Where the symbols take the states:
z97: u>z131, m>z969, x>z617, e>z311, v>z801, t>z7
z280: u>z108, m>z328, x>z61, e>., v>z909, t>z615
z832: u>z997, m>z553, x>z619, e>z295, v>z380, t>z326
z364: u>z61, m>z889, x>., e>., v>z335, t>z280
z328: u>z385, m>z341, x>z600, e>z280, v>z237, t>z651
z33: u>z129, m>z568, x>z382, e>z412, v>z14, t>z75
z436: u>z374, m>z556, x>z468, e>z476, v>z921, t>z760
z382: u>z14, m>z769, x>z508, e>z556, v>z33, t>z129
z276: u>z165, m>z692, x>z758, e>z754, v>z377, t>z769
z969: u>z830, m>z192, x>z877, e>z97, v>z815, t>z396
z203: u>z619, m>z992, x>z393, e>z975, v>z455, t>z832
z552: u>z82, m>z997, x>z224, e>z509, v>z587, t>z393
z848: u>z121, m>z257, x>z390, e>z590, v>z155, t>z427
z51: u>z141, m>., x>z221, e>z393, v>z992, t>z345
z82: u>z203, m>z221, x>z587, e>z229, v>z393, t>z455
z210: u>z666, m>z374, x>z791, e>z192, v>z183, t>z590
z619: u>z380, m>z345, x>z455, e>z736, v>z832, t>z997
z650: u>z962, m>z117, x>z250, e>z809, v>z927, t>z601
z345: u>z503, m>., x>z141, e>z619, v>z553, t>z517
z794: u>z851, m>z11, x>z651, e>z911, v>z693, t>z387
z921: u>z760, m>z412, x>z436, e>z791, v>z374, t>z390
z997: u>z221, m>z517, x>z380, e>z552, v>z326, t>z51
z299: u>z773, m>z686, x>z119, e>z165, v>z342, t>z524
z590: u>z47, m>z848, x>z666, e>z331, v>z45, t>z468
z509: u>z229, m>z552, x>z42, e>z372, v>z358, t>z699
z666: u>z45, m>z390, x>z183, e>z277, v>z590, t>z47
z237: u>z651, m>z833, x>z328, e>z909, v>z385, t>z794
z257: u>z418, m>z758, x>z629, e>z848, v>z754, t>z508
z897: u>z10, m>z358, x>z372, e>z388, v>z373, t>z740
z927: u>z601, m>z350, x>z650, e>z686, v>z962, t>z840
z758: u>z377, m>z447, x>z75, e>z257, v>z276, t>z165
z617: u>z801, m>z877, x>z571, e>z833, v>z97, t>z131
z10: u>z854, m>z699, x>z373, e>z117, v>z740, t>z644
z833: u>z906, m>z617, x>z341, e>z237, v>z311, t>z11
z335: u>z280, m>z139, x>z364, e>., v>z61, t>z909
z911: u>z889, m>z794, x>z615, e>., v>z310, t>z139
z574: u>z715, m>z524, x>z568, e>z14, v>z583, t>z447
z715: u>z692, m>z50, x>z583, e>z75, v>z447, t>z119
z342: u>z524, m>z443, x>z299, e>z769, v>z773, t>z317
z121: u>z556, m>z418, x>z155, e>z47, v>z427, t>z412
z601: u>z209, m>z401, x>z962, e>z730, v>z840, t>z703
z172: u>z897, m>z42, x>z333, e>z209, v>z372, t>z373
z966: u>z877, m>z93, x>z933, e>z23, v>z190, t>z969
z636: u>z833, m>z23, x>z387, e>z600, v>z341, t>z311
z614: u>z399, m>z791, x>z663, e>z877, v>z192, t>z277
z310: u>z139, m>z693, x>z911, e>., v>z889, t>z600
z129: u>z758, m>z583, x>z14, e>z406, v>z75, t>z276
z740: u>z644, m>z975, x>z10, e>z350, v>z854, t>z611
z155: u>z427, m>z754, x>z848, e>z45, v>z121, t>z556
z50: u>z800, m>z981, x>z317, e>z715, v>z414, t>z809
z815: u>z396, m>z399, x>z969, e>z801, v>z830, t>z252
z583: u>z447, m>z317, x>z574, e>z129, v>z715, t>z692
z358: u>z699, m>z587, x>z509, e>z897, v>z229, t>z975
z141: u>z553, m>., x>z992, e>z455, v>z345, t>z503
z380: u>z326, m>z503, x>z832, e>z224, v>z997, t>z221
z903: u>z177, m>z209, x>z878, e>z317, v>z981, t>z250
z798: u>z476, m>z47, x>z823, e>z928, v>z670, t>z791
z981: u>z250, m>z703, x>z903, e>z50, v>z177, t>z650
z443: u>z878, m>z962, x>z686, e>z342, v>z730, t>z903
z177: u>z650, m>z388, x>z981, e>z414, v>z250, t>z927
z587: u>z393, m>z326, x>z552, e>z358, v>z82, t>z203
z693: u>z387, m>z642, x>z794, e>z310, v>z851, t>z636
z406: u>z257, m>z129, x>z98, e>z760, v>z629, t>z754
z418: u>z382, m>z377, x>z754, e>z121, v>z508, t>z33
z889: u>z600, m>z851, x>z310, e>z364, v>z139, t>z328
z374: u>z390, m>z98, x>z921, e>z210, v>z760, t>z848
z42: u>z358, m>z224, x>z611, e>z172, v>z509, t>z229
z390: u>z155, m>z629, x>z760, e>z666, v>z848, t>z121
z791: u>z183, m>z921, x>z476, e>z614, v>z210, t>z666
z192: u>z277, m>z210, x>z614, e>z969, v>z399, t>z331
z699: u>z186, m>z393, x>z229, e>z10, v>z975, t>z736
z468: u>z921, m>z427, x>z47, e>z670, v>z436, t>z374
z712: u>z571, m>z933, x>z580, e>z387, v>z23, t>z617
z401: u>z172, m>z644, x>z934, e>z601, v>z333, t>z372
z800: u>z686, m>z250, x>z414, e>z692, v>z809, t>z443
z524: u>z50, m>z878, x>z773, e>z574, v>z317, t>z414
z730: u>z903, m>z601, x>z443, e>z773, v>z878, t>z981
z412: u>z406, m>z33, x>z556, e>z921, v>z98, t>z629
z830: u>z252, m>z277, x>z815, e>z131, v>z396, t>z928
z399: u>z331, m>z183, x>z192, e>z815, v>z277, t>z823
z809: u>z443, m>z650, x>z800, e>z119, v>z686, t>z730
z377: u>z769, m>z119, x>z276, e>z418, v>z165, t>z568
z317: u>z414, m>z903, x>z524, e>z583, v>z50, t>z800
z131: u>z620, m>z830, x>z801, e>z11, v>z7, t>z933
z224: u>z587, m>z380, x>z295, e>z42, v>z552, t>z82
z600: u>z237, m>z636, x>z139, e>z61, v>z328, t>z385
z341: u>z311, m>z571, x>z636, e>z328, v>z833, t>z906
z933: u>z190, m>z928, x>z620, e>z712, v>z966, t>z877
z326: u>z51, m>., x>z997, e>z587, v>z221, t>z992
z962: u>z840, m>z934, x>z927, e>z443, v>z601, t>z209
z414: u>z809, m>z177, x>z50, e>z447, v>z800, t>z686
z642: u>z712, m>z7, x>z11, e>z693, v>z580, t>z23
z877: u>z815, m>z614, x>z190, e>z617, v>z969, t>z830
z427: u>z412, m>z508, x>z121, e>z468, v>z556, t>z98
z934: u>z333, m>z854, x>z350, e>z962, v>z401, t>z172
z61: u>z909, m>z600, x>z335, e>., v>z280, t>z108
z14: u>z75, m>z574, x>z33, e>z98, v>z129, t>z758
z183: u>z590, m>z760, x>z210, e>z399, v>z666, t>z45
z252: u>z93, m>z823, x>z396, e>z620, v>z928, t>z663
z229: u>z975, m>z82, x>z358, e>z373, v>z699, t>z186
z311: u>z11, m>z97, x>z833, e>z385, v>z906, t>z642
z387: u>z341, m>z712, x>z851, e>z139, v>z636, t>z833
z568: u>z583, m>z773, x>z769, e>z33, v>z574, t>z715
z277: u>z823, m>z666, x>z399, e>z830, v>z331, t>z798
z906: u>z642, m>z801, x>z311, e>z651, v>z11, t>z580
z620: u>z966, m>z252, x>z7, e>z580, v>z933, t>z190
z760: u>z848, m>z406, x>z374, e>z183, v>z390, t>z155
z23: u>z617, m>z966, x>z712, e>z636, v>z571, t>z97
z117: u>z934, m>z10, x>z900, e>z650, v>z350, t>z401
z878: u>z981, m>z840, x>z730, e>z524, v>z903, t>z177
z615: u>z310, m>z651, x>z108, e>., v>z911, t>z889
z190: u>z969, m>z663, x>z966, e>z571, v>z877, t>z815
z350: u>z401, m>z740, x>z117, e>z927, v>z934, t>z333
z295: u>z552, m>z832, x>z736, e>z611, v>z224, t>z587
z455: u>z832, m>z141, x>z203, e>z186, v>z619, t>z380
z75: u>z276, m>z715, x>z129, e>z629, v>z758, t>z377
z553: u>z517, m>., x>z345, e>z832, v>z503, t>.
z503: u>., m>., x>z553, e>z380, v>z517, t>.
z221: u>z992, m>., x>z326, e>z82, v>z51, t>z141
z686: u>z730, m>z927, x>z809, e>z299, v>z443, t>z878
z644: u>z42, m>z736, x>z854, e>z401, v>z611, t>z509
z651: u>z693, m>z906, x>z385, e>z615, v>z794, t>z851
z209: u>z388, m>z172, x>z840, e>z903, v>z703, t>z900
z93: u>z614, m>z670, x>z928, e>z966, v>z663, t>z192
z703: u>z900, m>z372, x>z209, e>z981, v>z388, t>z117
z476: u>z210, m>z436, x>z670, e>z663, v>z791, t>z183
z840: u>z703, m>z333, x>z601, e>z878, v>z209, t>z388
z165: u>z568, m>z299, x>z377, e>z508, v>z769, t>z574
z396: u>z928, m>z331, x>z830, e>z7, v>z252, t>z93
z108: u>z911, m>z385, x>z909, e>., v>z615, t>z310
z992: u>z345, m>., x>z51, e>z203, v>z141, t>z553
z250: u>z927, m>z900, x>z177, e>z800, v>z650, t>z962
z975: u>z736, m>z203, x>z699, e>z740, v>z186, t>z295
z447: u>z119, m>z414, x>z715, e>z758, v>z692, t>z299
z373: u>z740, m>z229, x>z897, e>z900, v>z10, t>z854
z11: u>z580, m>z131, x>z906, e>z794, v>z642, t>z712
z119: u>z342, m>z809, x>z692, e>z377, v>z299, t>z773
z900: u>z350, m>z373, x>z388, e>z250, v>z117, t>z934
z517: u>., m>., x>z503, e>z997, v>., t>.
z663: u>z192, m>z476, x>z93, e>z190, v>z614, t>z399
z508: u>z33, m>z165, x>z418, e>z427, v>z382, t>z14
z854: u>z611, m>z186, x>z740, e>z934, v>z644, t>z42
z580: u>z23, m>z620, x>z642, e>z851, v>z712, t>z571
z670: u>z791, m>z468, x>z798, e>z93, v>z476, t>z210
z611: u>z509, m>z295, x>z644, e>z333, v>z42, t>z358
z139: u>z328, m>z387, x>z889, e>z335, v>z600, t>z237
z909: u>z615, m>z237, x>z280, e>., v>z108, t>z911
z928: u>z663, m>z798, x>z252, e>z933, v>z93, t>z614
z823: u>z670, m>z45, x>z331, e>z252, v>z798, t>z476
z186: u>z295, m>z455, x>z975, e>z854, v>z736, t>z224
z45: u>z468, m>z155, x>z590, e>z823, v>z47, t>z436
z372: u>z373, m>z509, x>z172, e>z703, v>z897, t>z10
z851: u>z636, m>z580, x>z693, e>z889, v>z387, t>z341
z773: u>z317, m>z730, x>z342, e>z568, v>z524, t>z50
z736: u>z224, m>z619, x>z186, e>z644, v>z295, t>z552
z7: u>z933, m>z396, x>z131, e>z642, v>z620, t>z966
z556: u>z98, m>z382, x>z427, e>z436, v>z412, t>z406
z388: u>z117, m>z897, x>z703, e>z177, v>z900, t>z350
z692: u>z299, m>z800, x>z447, e>z276, v>z119, t>z342
z629: u>z754, m>z75, x>z406, e>z390, v>z257, t>z418
z331: u>z798, m>z590, x>z277, e>z396, v>z823, t>z670
z754: u>z508, m>z276, x>z257, e>z155, v>z418, t>z382
z385: u>z794, m>z311, x>z237, e>z108, v>z651, t>z693
z769: u>z574, m>z342, x>z165, e>z382, v>z568, t>z583
z801: u>z7, m>z815, x>z97, e>z906, v>z131, t>z620
z47: u>z436, m>z121, x>z45, e>z798, v>z468, t>z921
z393: u>z455, m>z51, x>z82, e>z699, v>z203, t>z619
z98: u>z629, m>z14, x>z412, e>z374, v>z406, t>z257
z333: u>z372, m>z611, x>z401, e>z840, v>z172, t>z897
z571: u>z97, m>z190, x>z23, e>z341, v>z617, t>z801

The rows follow the links: the fewer symbols apart two states are, the more alike their rows tend to be.

Each row, then its state:
-3,-192,1,-201,155,226,1,-111,1,116,-1,-287,39,99,-9,-199,-220,4,1,-167,-6,-214,171,-3,-3,177,-2,-163,244,7,6,-119,-1,-136,-123,7,5,159,7,227,-150,1,198,7,57,-236,6,-155,8,106,71,104,-123,83 | z730
-86,-130,64,-110,192,160,88,-78,-141,80,-73,-201,191,121,-105,-148,-154,189,-74,-117,-66,-149,208,-42,-105,124,104,-119,172,183,107,-91,-74,-184,-87,233,153,108,150,155,-102,84,143,99,-56,-173,217,-108,75,78,51,-3,-84,-88 | z509
14,192,-16,188,-164,-222,-13,118,30,-113,14,285,-62,-107,19,200,213,-39,13,159,15,216,-178,7,19,-174,-25,160,-240,-34,-24,123,18,147,114,-43,-37,-152,-31,-220,147,-14,-202,-25,-37,243,-39,160,-16,-104,-67,-89,119,-57 | z636
117,46,-99,2,-154,-52,-135,24,193,-28,110,61,-241,-94,148,41,49,-267,109,36,99,50,-164,55,145,-42,-151,35,-57,-248,-144,32,99,160,31,-327,-219,-35,-206,-50,33,-118,-41,-130,122,53,-297,34,-104,-25,-14,79,29,187 | z468
-106,-81,89,-48,172,100,120,-46,-173,51,-93,-129,230,115,-137,-89,-95,242,-101,-71,-86,-91,188,-50,-129,79,135,-70,106,229,133,-59,-91,-174,-56,305,201,70,191,99,-65,108,87,122,-99,-104,268,-67,92,47,37,-49,-51,-154 | z619
95,116,-81,85,-187,-131,-105,69,158,-67,89,170,-208,-118,119,119,132,-218,88,96,78,131,-204,46,118,-108,-125,101,-145,-208,-125,76,80,183,71,-261,-178,-94,-173,-136,90,-94,-126,-104,76,146,-244,94,-83,-67,-45,14,69,115 | z331
97,109,-83,77,-190,-127,-111,67,163,-62,89,165,-213,-116,122,121,123,-219,88,92,80,121,-201,45,116,-100,-121,92,-140,-208,-125,75,78,183,66,-272,-181,-93,-175,-128,88,-104,-115,-108,76,142,-240,90,-88,-59,-37,25,70,122 | z823
17,-191,-18,-210,133,224,-21,-113,35,120,21,-288,-13,88,26,-202,-218,-43,15,-158,13,-213,143,11,22,178,-26,-161,242,-43,-28,-123,10,-110,-126,-56,-32,155,-32,221,-153,-15,198,-18,77,-240,-50,-161,-18,107,71,118,-115,124 | z50
98,87,-90,55,-178,-102,-124,47,171,-50,93,134,-225,-112,131,92,103,-243,98,79,86,99,-190,52,129,-85,-138,74,-113,-230,-139,53,90,177,57,-297,-200,-70,-188,-100,72,-108,-86,-115,97,113,-267,72,-100,-52,-32,46,54,145 | z791
29,-187,-25,-211,125,226,-31,-112,43,114,22,-282,-25,82,31,-202,-213,-57,27,-162,19,-209,130,8,33,169,-38,-161,239,-58,-35,-127,20,-101,-116,-75,-51,155,-45,225,-149,-25,196,-27,85,-245,-68,-154,-26,106,75,123,-123,130 | z524
-23,193,15,211,-129,-229,26,115,-34,-116,-19,291,22,-86,-32,203,210,49,-22,166,-16,216,-137,-8,-31,-171,26,161,-245,49,27,125,-20,101,120,57,45,-154,36,-223,152,21,-202,16,-84,239,61,154,23,-107,-72,-123,118,-126 | z280
-78,-143,67,-111,188,163,92,-84,-137,83,-72,-206,184,121,-102,-142,-155,186,-76,-121,-70,-155,207,-38,-99,125,109,-117,174,176,103,-88,-67,-182,-84,229,151,108,148,162,-106,80,146,94,-50,-175,210,-109,79,78,49,3,-85,-79 | z42
-22,-191,20,-194,170,223,29,-114,-35,111,-17,-285,75,114,-31,-196,-215,51,-22,-160,-16,-211,188,-13,-35,171,27,-157,240,52,31,-123,-23,-148,-119,67,41,153,41,224,-149,25,192,31,29,-232,59,-159,23,99,69,79,-119,47 | z650
103,-92,-88,-140,-40,111,-123,-57,175,56,94,-141,-205,-17,138,-92,-105,-239,106,-78,84,-102,-40,52,138,87,-135,-75,121,-228,-136,-64,92,53,-63,-303,-202,77,-186,110,-73,-102,93,-113,151,-118,-273,-76,-95,52,35,146,-59,235 | z418
75,147,-66,126,-193,-171,-88,87,121,-86,70,220,-179,-124,96,153,167,-174,72,120,62,167,-208,35,100,-137,-95,124,-185,-166,-101,97,65,176,89,-217,-140,-118,-133,-173,113,-80,-151,-88,42,181,-191,122,-70,-82,-55,-14,90,68 | z252
50,167,-46,154,-187,-199,-61,97,89,-107,49,256,-134,-119,67,177,192,-121,48,145,46,194,-205,25,65,-155,-67,142,-216,-117,-67,112,45,172,112,-154,-98,-141,-96,-199,135,-49,-179,-62,12,218,-136,140,-45,-92,-64,-45,110,16 | z620
-4,195,2,206,-144,-225,8,110,-8,-120,-4,290,-20,-93,-9,204,218,15,-4,164,-5,216,-160,-2,-6,-180,4,167,-246,13,8,127,-2,125,126,13,11,-163,4,-227,151,7,-205,-2,-66,241,9,162,4,-105,-67,-107,122,-102 | z600
122,0,-100,-38,-129,-4,-136,2,200,0,110,6,-244,-75,156,7,8,-274,111,4,94,-1,-138,64,148,-2,-154,0,-5,-259,-153,8,99,133,7,-339,-220,0,-206,-3,5,-124,-5,-127,139,5,-302,3,-109,-1,-3,102,4,207 | z390
-120,-44,103,8,156,49,134,-26,-194,30,-107,-63,239,101,-145,-43,-49,267,-113,-38,-96,-44,168,-52,-137,38,148,-35,51,254,158,-28,-92,-154,-22,335,214,37,204,48,-33,117,44,130,-119,-54,294,-32,103,22,15,-76,-28,-188 | z503
72,-161,-62,-187,48,177,-80,-88,121,91,70,-233,-128,38,91,-164,-173,-164,67,-132,57,-175,51,30,99,144,-93,-132,195,-163,-99,-101,61,-25,-96,-205,-140,122,-125,186,-120,-76,166,-72,130,-196,-182,-128,-63,87,58,147,-101,206 | z165
13,190,-7,197,-162,-226,-11,111,14,-118,11,287,-48,-106,14,200,215,-24,11,166,11,214,-171,5,12,-172,-13,162,-243,-27,-11,128,12,142,125,-33,-16,-157,-26,-224,152,-14,-197,-18,-51,244,-22,160,-7,-111,-68,-96,118,-65 | z851
51,-179,-40,-206,88,209,-58,-108,79,105,45,-262,-70,69,63,-183,-204,-113,49,-149,42,-195,100,22,62,163,-67,-143,232,-107,-64,-111,37,-65,-114,-147,-95,145,-87,211,-139,-49,182,-52,110,-224,-128,-145,-47,101,67,134,-115,168 | z447
81,-150,-67,-185,33,173,-92,-88,132,85,73,-212,-142,18,104,-156,-166,-183,78,-129,68,-158,36,39,102,133,-104,-116,187,-179,-108,-94,67,-7,-91,-232,-155,123,-147,170,-115,-87,149,-85,132,-185,-205,-118,-73,80,51,153,-89,210 | z276
-33,-187,22,-184,174,220,31,-110,-51,110,-30,-278,90,110,-34,-195,-207,63,-26,-160,-25,-204,194,-18,-38,177,39,-156,232,68,35,-120,-29,-162,-120,78,60,156,55,219,-139,29,196,35,22,-235,69,-155,26,105,68,73,-114,36 | z962
-93,-112,80,-86,187,138,109,-67,-161,66,-84,-168,209,116,-121,-127,-132,213,-89,-101,-78,-133,202,-42,-121,102,120,-96,145,205,125,-77,-82,-181,-73,265,174,93,169,132,-93,95,123,107,-75,-140,237,-103,81,65,40,-19,-69,-112 | z736
21,185,-22,191,-168,-223,-30,112,42,-110,20,282,-79,-115,32,194,212,-50,24,161,17,210,-188,14,29,-174,-34,155,-238,-55,-31,127,23,157,116,-70,-46,-156,-45,-219,147,-26,-198,-31,-28,239,-65,155,-22,-106,-71,-83,117,-47 | z906
70,147,-64,128,-193,-176,-85,94,121,-89,64,227,-170,-120,91,161,170,-167,73,128,59,165,-211,35,86,-137,-94,125,-189,-168,-95,103,65,181,95,-207,-138,-117,-132,-174,114,-72,-154,-86,38,186,-182,121,-63,-90,-57,-22,98,61 | z396
27,184,-22,186,-178,-214,-36,112,51,-108,33,273,-94,-115,42,193,204,-71,27,156,25,208,-196,16,41,-169,-39,154,-236,-69,-41,123,26,164,114,-91,-60,-147,-58,-213,149,-36,-187,-40,-21,235,-78,154,-28,-104,-68,-67,117,-26 | z580
-113,-39,97,2,147,45,133,-26,-189,27,-107,-52,245,88,-148,-37,-43,266,-109,-30,-100,-41,162,-58,-153,36,155,-29,51,254,153,-27,-97,-153,-25,328,221,30,206,36,-27,119,38,131,-126,-47,297,-34,101,14,17,-81,-22,-195 | z517
-44,-176,39,-164,183,206,53,-106,-75,105,-43,-266,121,117,-54,-185,-198,105,-38,-144,-43,-195,201,-21,-59,161,62,-150,220,105,57,-113,-41,-172,-111,125,87,141,87,206,-136,43,179,61,-2,-224,117,-144,41,97,68,55,-111,-2 | z900

Each walk starts at a row. The symbols on each line, taken left to right, move it on to the next state.
Each answer is a row, close to the row of the state it stands for.
start 104,-101,-93,-146,-26,115,-119,-61,171,64,100,-153,-198,-7,133,-104,-108,-237,97,-90,86,-117,-31,54,131,90,-135,-83,128,-228,-130,-70,83,43,-62,-295,-197,82,-187,115,-85,-107,104,-109,149,-128,-264,-83,-92,60,37,148,-64,230
v t v v e u v u -> 102,-118,-84,-153,-9,132,-109,-60,168,67,86,-173,-181,-1,126,-119,-131,-225,90,-102,78,-132,-16,41,122,107,-130,-102,147,-211,-129,-80,75,28,-74,-274,-185,91,-172,133,-88,-99,119,-104,148,-143,-248,-94,-88,70,41,147,-72,233
v e t v e e e x t -> 99,103,-80,65,-182,-120,-114,58,164,-59,95,153,-222,-117,129,101,113,-233,90,83,81,111,-194,47,124,-88,-132,82,-126,-219,-135,72,81,184,65,-287,-187,-85,-185,-116,74,-101,-105,-111,82,127,-260,85,-92,-55,-33,31,56,132
start 78,-156,-66,-186,40,182,-88,-86,128,91,72,-231,-131,34,101,-158,-172,-172,70,-123,61,-167,42,41,99,139,-103,-129,188,-166,-100,-100,64,-21,-94,-217,-148,129,-132,178,-117,-75,160,-81,137,-193,-200,-126,-66,85,57,150,-91,208
m v t e u u m -> 12,-190,-7,-203,141,220,-10,-116,16,114,15,-290,2,92,14,-205,-220,-25,10,-164,10,-219,153,-1,13,179,-15,-158,244,-22,-15,-127,7,-115,-127,-25,-23,153,-19,228,-150,-12,204,-7,70,-241,-28,-154,-18,106,72,112,-121,109
e m u x u u t t -> -24,-185,20,-185,175,218,29,-107,-48,111,-26,-278,80,112,-38,-200,-209,61,-24,-159,-23,-212,183,-14,-36,171,35,-160,241,58,35,-124,-27,-156,-117,71,50,152,46,222,-141,26,198,33,28,-237,70,-156,26,103,68,78,-123,36
start 56,168,-50,158,-195,-195,-69,98,95,-102,54,248,-137,-125,72,177,190,-133,54,147,44,191,-203,25,71,-158,-72,144,-213,-122,-72,108,46,174,107,-159,-106,-137,-104,-198,128,-56,-172,-65,14,218,-142,138,-49,-92,-60,-43,110,24
x v e v v m -> 60,166,-50,145,-190,-192,-69,98,98,-101,54,246,-155,-125,75,170,185,-140,59,140,49,186,-206,32,78,-144,-79,140,-207,-133,-82,110,50,176,105,-170,-117,-133,-111,-194,128,-65,-174,-72,22,205,-154,133,-57,-90,-60,-35,104,35
t m m u u m -> 119,-21,-104,-66,-114,27,-134,-9,192,19,114,-31,-235,-62,151,-20,-22,-272,108,-14,97,-23,-119,54,154,16,-150,-16,22,-259,-156,-16,102,115,-15,-337,-216,16,-210,17,-20,-121,19,-130,143,-20,-305,-12,-104,14,11,116,-10,220
start 34,-190,-27,-208,110,228,-42,-112,56,107,30,-283,-43,77,40,-196,-210,-78,31,-160,28,-205,126,15,38,170,-46,-154,239,-77,-44,-125,25,-88,-117,-97,-67,153,-61,217,-149,-35,191,-31,94,-235,-90,-151,-27,110,69,134,-117,145
x m t m e m u v -> -42,-183,34,-171,190,211,48,-103,-76,106,-40,-268,120,116,-56,-185,-203,101,-38,-151,-31,-201,200,-25,-57,165,56,-145,223,91,60,-114,-37,-171,-111,121,85,144,85,209,-135,46,184,48,-2,-219,109,-148,40,100,66,57,-110,8
e x m x m x u e x -> -41,-185,31,-176,184,215,44,-106,-61,109,-38,-271,101,124,-48,-192,-203,84,-37,-155,-26,-199,197,-23,-44,163,51,-150,231,81,43,-122,-31,-165,-119,108,67,151,69,211,-145,41,182,48,12,-226,101,-154,32,103,64,60,-115,14
start 86,127,-73,101,-190,-155,-101,76,141,-74,71,192,-201,-123,108,134,143,-198,83,107,73,140,-207,43,109,-116,-115,111,-163,-188,-114,83,75,183,80,-246,-164,-105,-155,-151,101,-86,-131,-94,63,157,-227,111,-82,-70,-48,4,83,101
x x x m v u x v -> 101,86,-94,47,-173,-98,-118,50,174,-54,100,124,-226,-112,135,93,99,-239,103,74,85,87,-186,54,135,-78,-137,71,-107,-232,-141,51,89,177,52,-300,-198,-68,-193,-99,60,-110,-93,-120,101,108,-277,69,-103,-50,-34,49,51,152
v u m t t u -> 107,-71,-96,-118,-69,78,-127,-40,187,43,104,-98,-217,-37,142,-74,-74,-262,109,-59,93,-78,-65,52,140,65,-147,-56,90,-246,-145,-47,90,77,-47,-320,-218,54,-194,81,-59,-116,78,-117,152,-80,-286,-60,-101,42,30,136,-38,235
start 110,73,-90,38,-167,-85,-127,43,185,-41,103,108,-233,-104,137,73,80,-248,104,62,91,84,-183,52,138,-61,-148,59,-91,-241,-142,49,90,168,51,-310,-205,-61,-192,-80,56,-113,-72,-124,108,86,-279,62,-99,-39,-26,59,41,168
u t m u v m -> 90,-129,-79,-165,7,147,-104,-79,147,75,82,-191,-172,7,118,-134,-146,-215,84,-107,76,-145,5,45,115,117,-126,-106,166,-201,-118,-84,71,14,-83,-259,-168,103,-159,150,-99,-89,134,-98,143,-165,-234,-103,-85,68,49,150,-84,224
u t m m u x -> -3,-197,1,-201,150,221,2,-115,2,117,0,-291,25,100,-3,-196,-223,2,-1,-160,0,-214,167,-4,-1,178,0,-167,247,0,0,-128,-3,-132,-125,-3,-1,155,3,230,-148,2,206,4,59,-240,3,-156,-2,105,72,108,-124,88
start 98,-126,-82,-167,2,136,-106,-73,162,71,81,-182,-175,1,117,-123,-138,-220,90,-110,77,-134,-4,41,122,112,-125,-103,156,-207,-122,-78,75,24,-78,-270,-178,101,-166,141,-97,-98,130,-102,140,-151,-247,-98,-88,71,44,151,-82,225
t x u v u u t m -> 19,-194,-6,-203,134,231,-20,-115,24,114,13,-292,-2,89,21,-205,-218,-38,15,-160,11,-212,154,8,21,180,-18,-162,242,-30,-17,-128,9,-111,-121,-42,-28,155,-20,228,-150,-15,202,-7,76,-248,-40,-163,-10,108,69,118,-120,112
e m u u x x x x e t -> 44,-184,-25,-206,110,218,-42,-110,65,109,35,-273,-51,73,44,-191,-214,-87,36,-162,30,-208,113,19,50,168,-45,-154,237,-82,-50,-119,29,-89,-117,-107,-69,148,-60,216,-145,-37,195,-35,99,-228,-98,-149,-31,107,71,137,-116,149
